[131 117  96 110 130 143 170 154 120 117 188]  J_23
[146 117 130 131 131 131 142 131 117 125 184]  J_556
[ 97 175 151 132 150 117 127 138 193 138 166]  J_784
[146 136 130 114 131 131 142  65 117 134  63]  J_881
[ 92 186 142 119 111 125 189 148 175 132 152]  J_442
[121 133 120 110 140 124 150  96 105  94 100]  J_68
[151 132 107  92 142 130 145 165 106  82 191]  J_679
all J_556: [131]	3 4 5 7
all J_679: [132]	1
miss J_68: [ 94 133 124 120  96 110 121 140 150 100]	[105]
miss J_679: [ 82 130 151  92 191 142 107 132 165 145]	[106]
miss J_881: [131  63 136 131 142 114 130 134 146  65]	[117]
miss J_23: [110 154 143 170 120  96 131 188 117 117]	[130]
miss J_556: [131 131 131 117 117 184 125 131 146 130]	[142]

[126 141 125 156 145 153 136 131 125 125 101 127 145 124 126 125 123 147
 112]  J_656
[136 129 133 131 135 125 129 134 134 125 131 124 133 139 140 133 129 127
 127]  J_479
[145 128 135 106 146 103 120 134 108 103 142 133 124 117 132 151 122  87
 128]  J_63
[127 104 141 131 129 131 112 165 124 126 118 153 129 102 109 100 126 137
 136]  J_511
[129 160 102 139 149 155 130 127 126 131 111 167  99  94  85 124 121 136
 119]  J_345
[140 104 141 131 129 131 112 165 124 126 118 153 129 102 116 122 116 112
 118]  J_45
[156  98 139 129 150 117 100 175 124  96 103 139 120 104 113  91 108 116
 117]  J_786
next: [133 139 140]	[133 129 127]
miss J_511: [102 124 141 112 126 127 109 131 131 100 104 126 136 165 129 129 137 153]	[118]
all J_656: [126]	0 14
find: [129 160 102 139 149 155 130 127 126 131 111 167  99  94  85 124 121 136
 119]	J_345
all J_63: [132]	14

[118 160 107 123 131 143 125 144 138 116] : J_136
[145 126 128  85 127 173 167 176 134 118] : J_855
[107 120 155 127 126 128 135 122 161 136] : J_616
next: [107 123]	[131 143 125]
miss J_855: [167 134 145 128  85 127 118 173 176]	[126]
next: [127 126 128]	[135 122 161]
next: [107 123 131 143 125]	[144 138 116]
succ: [143]	[125]

[117 139 122 103 155 145 128 129] : J_827
[109 117 150 145 150  67 142 104] : J_204
[105 151 107 136 166 121 135 105] : J_996
[135 112  92 115 142 142 131  87] : J_252
[ 92 135 112 147 159 136 136  68] : J_326
[ 99  75 138 131 116 114 123  77] : J_876
[134 133 135 119 114  71 126 158] : J_909
all J_204: [104]	7
next: [ 92 135 112]	[147 159 136]

[ 99  83 144 120  99 160 111  73 158] = J_267
[105  74 151 110  99 150 129 183 125] = J_994
[126 102 131 127 122  65 118 133 158] = J_154
[105  74 151 110  99 150 117  88 171] = J_448
[113  83 137 127 122  97 135 106 164] = J_214
[138 109 145  89 123 124 122 160 156] = J_588
[138 109 145  89 110 124 122  79  97] = J_6
find: [113  83 137 127 122  97 135 106 164]	J_214
miss J_588: [145 122 156 123 160 109 138  89]	[124]

[110 128 136 143 118 144 136] = J_540
[128 136 110 123 126 105 142] = J_446
[ 86 127 136 133 123 103 146] = J_261
[110 128 136 123 126 105 142] = J_799
[ 86 127 145 132 121  76 179] = J_542
find: [110 128 136 123 126 105 142]	J_799
find: [110 128 136 143 118 144 136]	J_540

[130 133  92 130 171 123 159 142 121 141 117]  J_27
[ 88 142 113 111 135 121 106 159 119  87 167]  J_430
[ 92 133 130 130 125 128  79 140 137 119 140]  J_945
[150 116 131 159 117 139 109  94 151 172  83]  J_482
succ: [131]	[159]
next: [ 92 133 130 130]	[125 128  79]
next: [106 159]	[119  87 167]
all J_27: [141]	9

[133 124  88 130 131 134  99  87 133 116 161  76 154  76  86  83 160 150
 133 134 117 123  83  82  87] -> J_150
[ 76 127 183  74  76 161 133 160  75 158  76 160  86  83 154 150 161  76
  75  76 151 133 160 163 180] -> J_316
[ 76 127 183  74  76  75 133  86  75 158  76 160  86  83 154 150 161  76
  75  76 151 133 170 173 159] -> J_294
find: [ 76 127 183  74  76 161 133 160  75 158  76 160  86  83 154 150 161  76
  75  76 151 133 160 163 180]	J_316
next: [183  74  76  75 133  86  75 158  76 160  86  83]	[154 150 161]
miss J_316: [ 75  76  76  76 158 163 160 160 161  76 151 127 154  75 133 161 150  86
 183 133 180  83 160  76]	[74]
miss J_150: [154  88  87 116  86  83 160 133  87 131  83 161  76 134  76  99 130 150
  82 134 117 123 133 133]	[124]
all J_294: [86]	7 12
miss J_316: [ 75  76 161 150 133  76 133  74  76  83  76 160 160 127 160 161 158  86
  76 163  75 154 180 151]	[183]

[129 154 105 158 126 137 182 118 139  93 145 113 151 146 142 145 145  88
 184  96 111 122 106 155 113 137 146 122 119 152 130 134 131 122 104 144
 119 112 150 107 147 131 125 103 131 120 151 164 126 107  79]  J_246
[126 142 158 155 132 133 182 115 144  93 143 116 136 150 144 132 139  87
 195  90 123 115 119 164 130 137 158 130 123 151 130 120 130 114  97 152
 110 109 152 111 150 127 122 104 117 117 155 161 114 121  90]  J_873
[126 142 157 155 133 133 181 116 145  93 143 115 136 149 144 132 139  87
 195  89 123 115 119 164 130 137 158 129 123 151 130 119 130 113  96 151
 109 109 152 111 150 128 122 104 118 117 155 161 115 121  89]  J_256
[125 144 153 150 137 136 182 114 146  98 144 108 139 147 136 139 145  89
 188  93 125 118 119 165 127 141 151 126 126 148 130 120 129 116  96 155
 113 111 152 101 146 126 124 103 122 118 155 155 115 120  86]  J_696
[130 153 154 157 127 138 182 119 139  93 143 112 151 145 141 143 145  88
 184  95 113 122 106 157 114 138 146 123 120 153 130 133 131 123 103 146
 119 112 149 107 146 132 124 103 131 121 152 163 126 108  78]  J_450
[124 144 154 152 139 135 182 113 145  98 145 106 141 146 135 139 145  90
 189  93 123 118 120 164 129 141 151 126 127 147 129 120 128 115  95 153
 114 111 152 105 146 125 124 104 121 118 155 156 115 121  86]  J_191
[120 145 155 154 141 134 182 111 143  96 145 104 143 146 133 140 143  91
 190  92 122 118 121 116 130 140 151 125 129 143 127 120 127 115  94 155
 116 111 152 107 147 124 123 106 121 117 156 157 116 123  86]  J_85
[125 144 153 150 137 136 182 114 146  98 144 108 139 119 136 139 145  89
 188  93 125 118 119 165 127 141 151 126 126 148 130 120 129 116  96 155
 113 111 152 101 146 126 124 103 122 118 154 146 114 121  91]  J_346
[132 154 153 157 127 137 182 119 140  93 145 113 151 145 142 144 145  88
 184  95 114 123 106 157 113 138 147 123 120 152 130 132 131 123 104 145
 119 111 149 107 147 131 124 104 131 120 152 163 125 109  78]  J_884
[131 153 154 156 128 137 180 122 140  93 142 112 152 143 140 142 145  89
 185  94 116 123 106 159 115 138 148 124 121 153 134 130 131 125 102 148
 120 111 149 104 144 132 124 104 131 122 153 162 125 111  78]  J_172
[132 154 152 157 126 137 182 118 140  92 146 113 151 146 143 145 145  87
 183  96 114 123 106 155 113 137 146 123 118 152 130 134 131 121 104 144
 119 111 150 107 148 131 124 104 131 119 151 163 125 108  78]  J_310
all J_346: [118]	21 45
all J_172: [154]	2
miss J_246: [158 182 137 152 112 119 125 142 155 145  79 137 120 131 164 119 145  88
 146 145 151 104 113 122 144 107 147 131 134 105 184 131 130 129 103 126
 118 113 154 151 111 150 126 139 146  93 122 122 107  96]	[106]
all J_85: [116]	23 36 48

[108 136 108 108 136 136 136] = J_314
[ 88 180 111 112  95 115 122] = J_938
[ 94  99  99 100 142 119 117] = J_887
all J_314: [108]	0 2 3
succ: [88]	[180]
all J_887: [100]	3
all J_887: [94]	0
miss J_887: [119 142 117 100  99  99]	[94]

[113 108  80 114 123 102 130 127 122 126  94  82 120 126 108  87  88 115
 110 105  90  82  92  91  89 133 106 122 132  95 121  97  90 121  89 100
  89  80 122 108  88  97 134  86  87  96  91  94 127  90 131 113  99 100
 107] -> J_203
[113 108  80 114 123 102 130 127 122 126  94  82 120 126 108  87  88 115
 110 105 186  82 126  91  89 133 106 122 132  95 121  97  90 121  89  99
  89  80 122 108  88  97 134  86 126  96  91  94 127  90  99 113  99 100
 107] -> J_364
[113 108  80 114 123 102 130 127 122 126  94  82 120 126 108  87  88 115
 110 105 186  82  92  91  89 133 106 122 132  95 121  97  90 121  89 100
  89  80 122 108  88  97 134  98  87 157 161 155 121 154 119 138 144 145
 136] -> J_984
[113 108  80 114 123 102 101 127 122 126  94  82 120 126 108  87 116 115
 110 105 186  82  92  91  89 133 106 103 132  95 121  97  90 121  89 109
  89  80 122 108  88  97 134  86  87  96  91  94 127  90 131 113  99 100
 107] -> J_464
[132 150 177 140 123 140 117 122 131 122 148 176 127 119 139 155 154 138
 133 140 153 176 148 168 154 118 149 130 117 147 131 146 165 131 153 157
 153 178 126 148 154 147 118 155 154 147 153 147 126 171 117 132 157 158
 145] -> J_880
[132 127 146 120 119 141 110 118 114 119 150 146 125 113 140 158 158 118
 133 141 157 145 150 140 158 109 126 113 110 149 114 149 138 114 157 132
 157 147 124 126 158 149 110 158 158 150 157 149 111 143 110 132 132 133
 123] -> J_695
all J_364: [99]	35 50 52
next: [114 149]	[138 114 157]
miss J_464: [ 89  80  94 133  80  91 186  94  92 122  96  90  89  82  97 116  87 121
  91 126  86  88 106 113 132  90 131 120 109  87 103  97 126 122 108 134
  95 113 121 102 123 114 115  89 100 108 108 105 110 101 127 127  82 107]	[99]
find: [113 108  80 114 123 102 130 127 122 126  94  82 120 126 108  87  88 115
 110 105 186  82 126  91  89 133 106 122 132  95 121  97  90 121  89  99
  89  80 122 108  88  97 134  86 126  96  91  94 127  90  99 113  99 100
 107]	J_364
find: [113 108  80 114 123 102 130 127 122 126  94  82 120 126 108  87  88 115
 110 105  90  82  92  91  89 133 106 122 132  95 121  97  90 121  89 100
  89  80 122 108  88  97 134  86  87  96  91  94 127  90 131 113  99 100
 107]	J_203

[135 100 118 109 124 109 114 113 123] : J_863
[133 121 119 151 140 116 142 155 106] : J_675
[137 119 169 138 128 122 131 120 139] : J_626
[108 177 115 122 131 123 178 127 110] : J_581
miss J_626: [119 120 128 122 139 137 131 169]	[138]
succ: [108]	[177]
succ: [116]	[142]
succ: [120]	[139]
miss J_581: [123 110 115 127 108 131 122 178]	[177]

[131 150 154 121]  J_615
[133 116  73  73]  J_466
[117 104 118 118]  J_58
[120 134 178 133]  J_350
[122 101 121 120]  J_196
find: [117 104 118 118]	J_58
succ: [122]	[101]
find: [120 134 178 133]	J_350
miss J_615: [154 121 150]	[131]
all J_350: [134]	1
find: [133 116  73  73]	J_466

[124  86  84 145  73 130] : J_360
[ 84  84 145 119 147 132] : J_119
[127 124 126 128 124 127] : J_775
[127  82  87 149 121 132] : J_981
[129 120 125 123 122 126] : J_472
[127 138 137 146 145 132] : J_559
[122 134 139 122 141 133] : J_885
[127  82  87 149  77 132] : J_61
all J_775: [124]	1 4
find: [127  82  87 149  77 132]	J_61
next: [86 84]	[145  73 130]
miss J_559: [138 137 146 132 127]	[145]
miss J_559: [137 127 146 132 145]	[138]

[ 90 102 111 143 122 123 126 145 126 158  88  93 144 165 155  91 188  77
 143 111 171 192 184 149 126 142  94] = J_488
[ 90 102 111 143 122 123 126 145 126 158  88  93 166 165 155  91 188  77
 143 111 171 192  98  99 180  68 161] = J_8
[ 90 102 111  97 122 123 126 145 126 100  88  93 166 165 155  91 188  77
 143 111 171 130  98  99 180  68 161] = J_682
[ 90 166 111 143 122 123 126 145 126 158  88  93 166 165 155  91 188  77
 143 111 171 192 184 149 126 148  94] = J_361
miss J_488: [158  94 165 122 111 144 123 143 149 126 171  88 192 188 126 126  77 184
  91 142 155 143 111 102  90  93]	[145]
find: [ 90 102 111  97 122 123 126 145 126 100  88  93 166 165 155  91 188  77
 143 111 171 130  98  99 180  68 161]	J_682
find: [ 90 166 111 143 122 123 126 145 126 158  88  93 166 165 155  91 188  77
 143 111 171 192 184 149 126 148  94]	J_361

[142 142 133 142] -> J_143
[122  84 113  99] -> J_834
[141 128 101 142] -> J_509
[122  84 113 130] -> J_55
[144  90 115 133] -> J_523
[122  91 113 130] -> J_49
find: [142 142 133 142]	J_143
miss J_509: [141 101 128]	[142]
all J_143: [142]	0 1 3

[126 151 157 105]  J_105
[114 129 132 129]  J_849
[125  86  84 145]  J_549
[129 124 122 123]  J_432
[107 129 129 131]  J_798
[131  98 116 124]  J_952
[107 129 132 130]  J_504
[123 127 132 127]  J_606
[126  84  79 154]  J_257
[122  83  79 146]  J_37
[165 165 172  97]  J_841
succ: [151]	[157]
miss J_504: [130 132 107]	[129]
succ: [98]	[116]
all J_841: [97]	3
find: [122  83  79 146]	J_37
succ: [172]	[97]
succ: [114]	[129]

[124 118 145 132  95 114 158 159 135 119] -> J_278
[125 117 144 138  99 104 149 164 144 124] -> J_30
[124 118 145 134  96 111 156 161 137 120] -> J_795
[124 143 100 146 137 114 106 128 174  96] -> J_458
[124 148 108 153  96 111 177 109 118 159] -> J_397
[124 143 134 133 106 139 119 130 151 100] -> J_16
next: [111 156]	[161 137 120]
miss J_397: [177 118 159 124 148 111 109 153  96]	[108]
find: [124 118 145 134  96 111 156 161 137 120]	J_795
succ: [138]	[99]

[138 192 119 152 144]  J_777
[111  76 113 154 130]  J_338
[125  86 128  82  87]  J_519
[132  80  87 134 123]  J_598
[ 70 118 116 137 188]  J_155
[177  71 100 184  97]  J_622
[159 166 155  68  90]  J_325
[133  84 111  84 125]  J_98
[120 111  86 128 173]  J_279
find: [120 111  86 128 173]	J_279
all J_98: [133]	0

[107 128 119 144] : J_309
[ 63 136 109 165] : J_238
[117 135 130 146] : J_320
[160 144 126 141] : J_262
[118 118 133 133] : J_644
[ 96 134 134 163] : J_280
[155 133 126 122] : J_692
[164 133 131 164] : J_609
[121 136 162 118] : J_222
[125 132 122 142] : J_718
[147 135 139  93] : J_702
[128 134 115 122] : J_151
find: [107 128 119 144]	J_309
succ: [139]	[93]
all J_609: [164]	0 3
succ: [125]	[132]
find: [160 144 126 141]	J_262
succ: [117]	[135]
all J_644: [133]	2 3

